Here is a tiny trained network, its code and every weight. The questions are about switching its units off for an input and a class, where a switched-off unit gives its printed mean instead of its output.

import numpy as np


def w(rows, s, z=0):
    codes = np.array(rows[::2]) - 128.0
    scale = np.full(codes.shape[1], s)
    scale[-1] = z or s
    return codes * scale


def norm(h):
    return h / np.sqrt((h * h).mean(-1, keepdims=True) + 1e-5)


def f(y):
    return y / 2 * (1 + np.tanh(0.7978845608 * (y + 0.044715 * y**3)))


def log_softmax(a):
    a = a - a.max(-1, keepdims=True)
    return a - np.log(np.exp(a).sum(-1, keepdims=True))


def net(x, mask):
    res = np.array(x, float).reshape(1, 3) / 4 @ E
    u = 0
    for l in range(2):
        y = f(norm(res) @ A[l][:, :-1].T + A[l][:, -1])
        res = res + np.where(mask[u : u + 6], y, B[l][:, -1]) @ B[l][:, :-1]
        u += 6
    return log_softmax(norm(res)[-1] @ U[:, :-1].T + U[:, -1])


A, B = {}, {}
E = w([
[49,113,96,158,140,135,12],'x0',
[25,70,198,121,25,92,196],'x1',
[169,91,254,184,181,213,133],'x2',
],0.0079)
A[0] = w([
[94,177,66,79,122,77,83,53],'0.n0',
[194,212,88,97,161,162,74,5],'0.n1',
[64,106,100,184,176,150,74,43],'0.n2',
[126,133,83,3,127,67,139,89],'0.n3',
[91,81,93,138,175,104,73,78],'0.n4',
[192,172,127,92,153,100,218,11],'0.n5',
],0.012,0.0027)
B[0] = w([
[222,160,235,110,156,133,188,234],'0.n0',
[65,136,150,199,20,68,117,255],'0.n1',
[136,142,91,73,161,171,199,214],'0.n2',
[168,73,214,131,213,93,100,233],'0.n3',
[132,182,47,95,164,140,160,195],'0.n4',
[102,193,11,54,178,174,138,232],'0.n5',
],0.012,0.007)
A[1] = w([
[89,183,102,54,217,191,154,114],'1.n0',
[63,13,156,67,96,113,192,189],'1.n1',
[205,57,92,109,148,234,111,5],'1.n2',
[236,112,73,254,123,90,66,95],'1.n3',
[91,183,132,168,8,119,142,248],'1.n4',
[157,103,178,199,141,248,116,70],'1.n5',
],0.01,0.0031)
B[1] = w([
[96,169,93,25,135,193,106,254],'1.n0',
[128,193,56,176,129,80,99,206],'1.n1',
[160,87,216,213,198,40,126,145],'1.n2',
[82,94,178,152,94,42,132,150],'1.n3',
[82,174,151,52,118,49,63,196],'1.n4',
[250,104,193,105,175,152,130,167],'1.n5',
],0.011,0.0092)
U = w([
[135,225,50,71,191,202,199,183],'0',
[225,101,226,123,217,113,114,206],'1',
[91,192,119,204,77,36,74,148],'2',
[143,193,144,74,158,145,98,137],'3',
[114,55,66,219,96,195,95,2],'4',
[92,48,50,250,86,209,125,2],'5',
],0.011,0.0078)

Each question gives the input, the list of numbers given to net, and the class t.
The units are the neurons (one row each of A and B). Each row of codes is followed by its name. A weight is (code - 128) times the scale printed after its matrix; where a second scale follows, it is the last column's (A, B and U).
mask holds one flag per neuron, layer by layer. A switched-off neuron (its flag False) gives its mean, the last column of its row in B, instead of its output. The means were averaged over made-up inputs and are rounded, as every weight is.
A unit's drop is (log p(t) with every unit on - log p(t) with that unit switched off) / (log p(t) with every unit on - log p(t) with every unit switched off).
The circuit of an input: a set's keep is (log p(t) with only the set's units on - log p(t) with every unit switched off) / (log p(t) with every unit on - log p(t) with every unit switched off). Starting from all 12 units, units are removed one at a time, each time the one whose removal leaves the highest keep (on an exact tie, the one counted first), for as long as the keep stays at least 0.8.
circuit, biggest first: the units of the circuit, biggest drop first
k most important neurons: the k neurons with the biggest drops, biggest first
k most important neurons of layer l: the k neurons of layer l with the biggest drops, biggest first
drop of u: that unit's drop, to one decimal
input [-2,-3,-6], class 1: circuit, biggest first -> 0.n3
input [8,6,-7], class 0: circuit, biggest first -> 0.n1, 0.n4
input [-6,-8,0], class 2: 3 most important neurons of layer 0 -> 0.n1, 0.n2, 0.n4
input [-2,8,7], class 2: 3 most important neurons of layer 0 -> 0.n3, 0.n0, 0.n2
input [7,-3,-8], class 1: 3 most important neurons -> 0.n0, 0.n3, 0.n5
input [2,7,-8], class 1: circuit, biggest first -> 0.n3, 0.n0
input [-2,8,-6], class 2: 2 most important neurons of layer 1 -> 1.n1, 1.n5
input [0,5,-5], class 1: 3 most important neurons -> 0.n3, 0.n1, 0.n0
input [8,5,0], class 0: 2 most important neurons -> 0.n1, 0.n2
input [3,5,0], class 2: 2 most important neurons -> 0.n5, 1.n0
input [-5,-1,-7], class 1: 4 most important neurons -> 0.n3, 0.n0, 0.n4, 0.n2
input [7,6,-2], class 0: 3 most important neurons -> 0.n1, 0.n2, 0.n4
input [-1,-7,6], class 2: 2 most important neurons of layer 1 -> 1.n3, 1.n4
input [-3,-6,-4], class 2: circuit, biggest first -> 0.n1
input [-3,-6,-7], class 1: 2 most important neurons -> 0.n3, 0.n0
input [-2,-7,6], class 2: 2 most important neurons of layer 1 -> 1.n3, 1.n4
input [0,-5,3], class 2: drop of 0.n1 -> 0.5
input [3,2,-5], class 1: drop of 0.n1 -> 0.0
input [-5,8,0], class 2: drop of 1.n1 -> 0.1
input [2,6,-1], class 2: most important neuron of layer 0 -> 0.n5
